arr =
[[ 32  -2 -16 -30  -5]
 [-11  18   8  10   3]
 [-23  18  -3  11  -4]
 [-34 -18  12 -14   5]]
Rows and columns are counted from 1.
(1, 1) => 32
(4, 5) => 5
(3, 1) => -23
(1, 3) => -16
(4, 1) => -34
(2, 4) => 10
(1, 2) => -2

x =
 25   13   13    4    8  -15    3
 14   -3    0   19   24    0   -5
 29   -4    9    6  -25   -3   -4
 15    7    9    5    2   -8    7
-16    9   -2  -17   15   -7   13
-13    4   -6    0   33   -2    0
Rows and columns are counted from 1.
(1, 1)	25
(6, 5)	33
(6, 2)	4
(2, 6)	0
(2, 4)	19
(1, 5)	8
(6, 6)	-2
(4, 3)	9
(3, 1)	29
(6, 4)	0

data =
[[ 0.087 -0.141 -0.004  0.231  0.095 -0.171 -0.029  0.246  0.159 -0.116
  -0.051  0.191  0.167 -0.104 -0.105]
 [-0.008  0.136  0.222  0.251  0.224  0.107 -0.026 -0.159 -0.166 -0.119
  -0.020  0.127  0.237  0.270  0.219]
 [-0.016 -0.028  0.154  0.126 -0.035  0.004  0.160  0.119 -0.089 -0.001
   0.164  0.060 -0.102  0.025  0.174]
 [ 0.142  0.159  0.132  0.106  0.095  0.064 -0.003 -0.038 -0.042 -0.039
  -0.033  0.017  0.044  0.094  0.113]
 [ 0.037  0.131  0.106  0.028 -0.034  0.002  0.106  0.113  0.024 -0.047
   0.034  0.117  0.102 -0.022 -0.025]
 [ 0.037 -0.040 -0.021  0.080  0.158  0.151  0.069 -0.031 -0.047  0.022
   0.128  0.159  0.106 -0.022 -0.052]
 [-0.029  0.102  0.231  0.210  0.117 -0.057 -0.146 -0.036  0.099  0.210
   0.175  0.069 -0.121 -0.128 -0.052]
 [-0.012 -0.112  0.003  0.169  0.249  0.131 -0.069 -0.082  0.026  0.191
   0.174  0.026 -0.137 -0.076  0.094]
 [-0.028 -0.151 -0.076  0.111  0.252  0.225  0.088 -0.102 -0.142 -0.032
   0.180  0.269  0.216 -0.021 -0.136]
 [ 0.121  0.053 -0.021 -0.045 -0.022  0.068  0.122  0.170  0.130  0.078
  -0.006 -0.055 -0.058 -0.012  0.068]
 [ 0.205  0.212  0.177  0.124  0.116  0.059  0.004 -0.017 -0.047 -0.093
  -0.102 -0.090 -0.069 -0.014  0.000]
 [ 0.163  0.189  0.136  0.095  0.029 -0.037 -0.085 -0.059  0.012  0.099
   0.144  0.164  0.112  0.024 -0.018]
 [-0.066 -0.076  0.096  0.193  0.113 -0.014 -0.075  0.076  0.175  0.135
  -0.061 -0.102  0.019  0.180  0.129]
 [ 0.140  0.128  0.062  0.006 -0.021  0.011  0.040  0.116  0.121  0.113
   0.045 -0.016 -0.060 -0.039  0.040]
 [ 0.029 -0.037 -0.062 -0.046  0.007  0.103  0.151  0.205  0.150  0.089
   0.011 -0.051 -0.090 -0.061  0.003]
 [ 0.069  0.138  0.167  0.163  0.172  0.117  0.047 -0.013 -0.054 -0.087
  -0.086 -0.041  0.022  0.109  0.134]]
Indices start at 1.
(1, 1): 0.087
(1, 9): 0.159
(4, 14): 0.094
(1, 7): -0.029
(6, 5): 0.158
(1, 12): 0.191
(16, 15): 0.134
(13, 2): -0.076
(6, 4): 0.080
(5, 1): 0.037
(2, 5): 0.224
(9, 11): 0.180
(9, 3): -0.076
(5, 4): 0.028
(5, 11): 0.034
(13, 14): 0.180
(4, 15): 0.113
(2, 10): -0.119
(5, 2): 0.131
(16, 12): -0.041
(1, 15): -0.105
(16, 1): 0.069
(9, 14): -0.021
(10, 11): -0.006
(6, 3): -0.021
(6, 1): 0.037
(2, 15): 0.219
(16, 14): 0.109
(5, 8): 0.113
(3, 12): 0.060
(4, 8): -0.038
(13, 13): 0.019
(5, 15): -0.025
(8, 3): 0.003
(16, 13): 0.022
(9, 5): 0.252

grid =
[[  1 -10  -4   2   3  -2   0   1   8  -3  -4  -2   0   1  -1]
 [ 14  -1   5   0  -1   3   1   3  -4   0   1   8   2  -3  -2]
 [ -7   2  -1  -1   1   2  -1 -10   2   1  -1   4   1   1   4]
 [-15   6   3   0   1  -3   1   5  12   1   4   0   1  -5 -10]
 [  7   1   2   0   0  -2  -1   9 -17   0   1  -3   0   4   4]
 [ 10 -10   2   1   4  -1   0   3   5   2   0  -3   0  -3  13]
 [-19   6  -4  -1   1   2  -1 -21  17  -1   1  -1   0   0   8]
 [ -5   1   1  -1   4  -1   0  -8  16   0   2  -4  -3   1  -1]
 [ 14   4   7   3   1  -3   0   3  -1   0  -1   2   0  -1  -4]
 [-25  -7   4  -1   1   3   0  -1  -1   5  -6   0  -1   2  -2]
 [ 24   0   7  -2   1   2   0  -9   1  -5   0   1   2  -1   3]
 [ -9   4   2   0  -2  -2   0   0   6   7   4   0  -4  -1  -5]
 [-21   2   0   0  -1   1  -1  -3   2   8  -2   2   3  -1 -14]
 [  5   5  -6   0   3   0  -1  -5 -10   7  -3   2  -2   2  -3]]
Rows and columns are counted from 1.
row 1 col 1 => 1
row 8 col 9 => 16
row 6 col 12 => -3
row 9 col 13 => 0
row 1 col 10 => -3
row 10 col 4 => -1
row 2 col 7 => 1
row 9 col 12 => 2
row 12 col 7 => 0
row 2 col 3 => 5
row 10 col 12 => 0
row 14 col 1 => 5
row 12 col 11 => 4
row 2 col 13 => 2
row 1 col 3 => -4
row 14 col 8 => -5
row 14 col 13 => -2
row 1 col 7 => 0
row 4 col 13 => 1
row 1 col 6 => -2
row 10 col 13 => -1
row 9 col 6 => -3
row 14 col 14 => 2
row 11 col 11 => 0
row 14 col 4 => 0
row 9 col 10 => 0
row 4 col 8 => 5
row 5 col 8 => 9
row 14 col 6 => 0
row 9 col 5 => 1
row 2 col 2 => -1
row 6 col 14 => -3
row 3 col 2 => 2
row 3 col 5 => 1
row 13 col 13 => 3
row 4 col 14 => -5
row 12 col 8 => 0

m =
[[  0   0   0   0   0  -1   0  -1   1   0   1   0   0]
 [  0  -1   1   0   0  -3   2   0   1   0   0   1   0]
 [ 20  -4  -2  26  -1   2   4 -28   5   4  25   4  -1]
 [  1   0  -1   1   0   1   0   0   0   0   0   0   0]
 [  1   1   0   0  -1  -1   0   1   0   0   0   0   0]
 [ -2 -23  17  -1  17   5  25   0  -9  18  -3  24  17]]
Indices start at 1.
row 1 col 1	0
row 1 col 3	0
row 3 col 2	-4
row 1 col 6	-1
row 6 col 8	0
row 5 col 9	0
row 1 col 5	0
row 6 col 2	-23
row 1 col 7	0
row 2 col 11	0
row 2 col 12	1
row 1 col 11	1
row 3 col 11	25
row 2 col 2	-1
row 3 col 1	20
row 5 col 4	0
row 5 col 13	0
row 4 col 8	0
row 3 col 7	4
row 6 col 6	5
row 6 col 12	24
row 1 col 2	0
row 1 col 10	0
row 4 col 3	-1
row 5 col 6	-1
row 6 col 10	18
row 3 col 8	-28
